Below is a small trained network, with its code and all its weights. Each question gives an input and a class and asks what happens when units are switched off, that is, made to give their printed mean instead of their output.

import numpy as np


def w(rows, s, z=0):
    codes = np.array(rows[::2]) - 128.0
    scale = np.full(codes.shape[1], s)
    scale[-1] = z or s
    return codes * scale


def norm(h):
    return h / np.sqrt((h * h).mean(-1, keepdims=True) + 1e-5)


def f(y):
    return np.maximum(y, 0)


def log_softmax(a):
    a = a - a.max(-1, keepdims=True)
    return a - np.log(np.exp(a).sum(-1, keepdims=True))


def net(x, mask):
    res = np.array(x, float).reshape(1, 2) / 4 @ E
    u = 0
    for l in range(2):
        y = f(norm(res) @ A[l][:, :-1].T + A[l][:, -1])
        res = res + np.where(mask[u : u + 11], y, B[l][:, -1]) @ B[l][:, :-1]
        u += 11
    return log_softmax(norm(res)[-1] @ U[:, :-1].T + U[:, -1])


A, B = {}, {}
E = w([
[131,114,254,146,106,149,150,140],'x0',
[140,124,101,70,119,125,157,197],'x1',
],0.0096)
A[0] = w([
[173,143,151,153,101,124,74,112,78],'L0N0',
[180,115,197,123,163,146,179,128,136],'L0N1',
[122,138,167,111,176,145,190,151,19],'L0N2',
[98,81,38,116,112,138,83,174,138],'L0N3',
[112,124,168,105,161,157,83,181,50],'L0N4',
[85,171,199,160,239,165,65,132,62],'L0N5',
[124,197,134,24,106,89,167,230,144],'L0N6',
[98,131,119,172,142,152,89,97,83],'L0N7',
[139,50,154,125,46,173,213,149,3],'L0N8',
[178,109,244,95,1,215,66,150,132],'L0N9',
[122,175,127,80,92,148,157,171,149],'L0N10',
],0.0066,0.0046)
B[0] = w([
[151,189,105,108,97,254,138,94,147],'L0N0',
[155,159,131,172,78,151,220,117,198],'L0N1',
[243,83,64,129,143,15,172,185,143],'L0N2',
[74,96,168,157,174,115,81,74,212],'L0N3',
[174,108,125,128,76,38,111,174,140],'L0N4',
[31,185,147,112,94,211,132,119,172],'L0N5',
[107,42,121,178,108,140,145,195,248],'L0N6',
[80,72,107,19,138,174,133,133,161],'L0N7',
[248,99,56,88,143,72,186,174,166],'L0N8',
[232,105,176,230,153,99,179,101,254],'L0N9',
[42,113,105,153,64,104,113,135,190],'L0N10',
],0.006,0.0072)
A[1] = w([
[182,45,38,121,144,2,140,123,167],'L1N0',
[156,79,123,129,134,119,139,160,218],'L1N1',
[83,150,157,22,169,139,100,103,35],'L1N2',
[172,157,89,123,74,162,133,107,49],'L1N3',
[74,120,123,175,145,147,125,37,251],'L1N4',
[156,156,105,137,106,100,168,125,71],'L1N5',
[169,184,119,156,184,111,135,11,75],'L1N6',
[4,65,101,96,114,146,70,152,156],'L1N7',
[167,190,232,171,95,99,166,98,205],'L1N8',
[134,180,70,112,134,164,72,79,129],'L1N9',
[118,107,156,132,57,122,207,159,199],'L1N10',
],0.009,0.0026)
B[1] = w([
[124,126,185,105,27,197,131,163,253],'L1N0',
[115,106,97,152,117,95,111,126,194],'L1N1',
[226,178,84,187,138,74,143,58,148],'L1N2',
[135,151,125,142,159,154,97,108,131],'L1N3',
[219,109,128,120,111,88,143,230,239],'L1N4',
[75,125,135,121,147,122,98,180,146],'L1N5',
[148,235,163,122,166,177,138,43,191],'L1N6',
[51,147,128,132,207,102,117,42,254],'L1N7',
[1,132,62,52,108,160,56,139,245],'L1N8',
[158,76,147,178,171,77,172,155,185],'L1N9',
[219,151,110,117,183,124,112,107,229],'L1N10',
],0.0087,0.0091)
U = w([
[207,161,133,164,184,71,141,97,227],'0',
[2,70,89,125,137,82,95,128,106],'1',
[126,213,167,99,98,214,78,113,143],'2',
[204,74,139,143,63,118,154,206,199],'3',
[128,137,119,111,98,99,131,129,2],'4',
],0.02,0.005)

Each question gives the input, the list of numbers given to net, and the class t.
The units are the neurons (one row each of A and B). Each row of codes is followed by its name. A weight is (code - 128) times the scale printed after its matrix; where a second scale follows, it is the last column's (A, B and U).
mask holds one flag per neuron, layer by layer. A switched-off neuron (its flag False) gives its mean, the last column of its row in B, instead of its output. The means were averaged over made-up inputs and are rounded, as every weight is.
A unit's drop is (log p(t) with every unit on - log p(t) with that unit switched off) / (log p(t) with every unit on - log p(t) with every unit switched off).
top k neurons: the k neurons with the biggest drops, biggest first
top k neurons in layer l: the k neurons of layer l with the biggest drops, biggest first
drop of u: that unit's drop, to one decimal
input [1,-1], class 2: top neuron in layer 1 -> L1N8
input [5,0], class 2: top 3 neurons -> L0N6; L1N8; L1N4
input [-5,-4], class 0: top 2 neurons -> L0N6; L0N9
input [-4,0], class 0: top 3 neurons -> L0N6; L0N3; L1N8
input [8,0], class 2: top 4 neurons -> L1N8; L0N6; L1N4; L1N9
input [-6,-2], class 0: top 2 neurons -> L0N6; L1N8
input [-7,-3], class 0: top 4 neurons -> L0N6; L1N8; L1N9; L0N9
input [-7,0], class 0: top 2 neurons in layer 1 -> L1N8; L1N9
input [0,5], class 1: top 2 neurons -> L0N9; L1N7
input [0,4], class 1: drop of L0N9 -> 0.3
input [1,-5], class 2: drop of L0N0 -> 0.0
input [-8,-7], class 0: drop of L1N9 -> 0.1
input [1,-3], class 2: drop of L0N6 -> 0.6
